Below are the code and all the weights of a small trained network. Each question names an input and a class and asks about switching units off, where a switched-off unit gives its printed mean instead of its output.

import numpy as np


def w(rows, s, z=0):
    codes = np.array(rows[::2]) - 128.0
    scale = np.full(codes.shape[1], s)
    scale[-1] = z or s
    return codes * scale


def f(y):
    return y / 2 * (1 + np.tanh(0.7978845608 * (y + 0.044715 * y**3)))


def log_softmax(a):
    a = a - a.max(-1, keepdims=True)
    return a - np.log(np.exp(a).sum(-1, keepdims=True))


def net(x, mask):
    res = np.array(x, float).reshape(1, 2) / 4 @ E
    y = f(res @ A[0][:, :-1].T + A[0][:, -1])
    res = res + np.where(mask, y, B[0][:, -1]) @ B[0][:, :-1]
    return log_softmax(res[-1] @ U[:, :-1].T + U[:, -1])


A, B = {}, {}
E = w([
[15,74,111,48],'x0',
[62,254,239,134],'x1',
],0.0092)
A[0] = w([
[249,172,80,198,116],'N0',
[68,77,55,6,95],'N1',
[163,78,118,125,251],'N2',
[209,5,31,124,94],'N3',
[182,131,130,241,104],'N4',
[181,1,38,187,109],'N5',
[224,133,115,218,115],'N6',
[172,127,141,189,86],'N7',
[160,122,162,144,82],'N8',
],0.0089,0.012)
B[0] = w([
[102,64,119,65,190],'N0',
[44,60,133,20,197],'N1',
[210,97,34,171,249],'N2',
[126,191,230,143,222],'N3',
[56,109,150,50,162],'N4',
[146,161,238,178,219],'N5',
[17,48,103,66,179],'N6',
[4,109,179,66,135],'N7',
[54,85,199,79,120],'N8',
],0.011)
U = w([
[117,79,95,54,64],'0',
[138,177,209,182,52],'1',
[180,123,6,199,252],'2',
],0.021,0.0027)

Each question gives the input, the list of numbers given to net, and the class t.
The units are the neurons (one row each of A and B). Each row of codes is followed by its name. A weight is (code - 128) times the scale printed after its matrix; where a second scale follows, it is the last column's (A, B and U).
mask holds one flag per neuron, in row order. A switched-off neuron (its flag False) gives its mean, the last column of its row in B, instead of its output. The means were averaged over made-up inputs and are rounded, as every weight is.
A unit's drop is (log p(t) with every unit on - log p(t) with that unit switched off) / (log p(t) with every unit on - log p(t) with every unit switched off).
The circuit of an input: a set's keep is (log p(t) with only the set's units on - log p(t) with every unit switched off) / (log p(t) with every unit on - log p(t) with every unit switched off). Starting from all 9 units, units are removed one at a time, each time the one whose removal leaves the highest keep (on an exact tie, the one counted first), for as long as the keep stays at least 0.8.
circuit, biggest first: the units of the circuit, biggest drop first
k most important neurons: the k neurons with the biggest drops, biggest first
drop of u: that unit's drop, to one decimal
input [-2,3], class 2: circuit, biggest first : (N3; N1)
input [4,-6], class 1: circuit, biggest first : (N5)
input [-5,-7], class 1: 3 most important neurons : (N5; N3; N1)
input [-8,-7], class 0: 2 most important neurons : (N6; N0)
input [-1,2], class 2: 2 most important neurons : (N3; N5)
input [-3,0], class 2: 2 most important neurons : (N1; N3)
input [-3,3], class 2: 3 most important neurons : (N3; N5; N1)
input [-7,-8], class 1: 2 most important neurons : (N5; N3)
input [-7,-6], class 0: drop of N0 : 1.5
input [3,-4], class 1: drop of N3 : 0.4
input [-4,-8], class 1: drop of N3 : 0.6
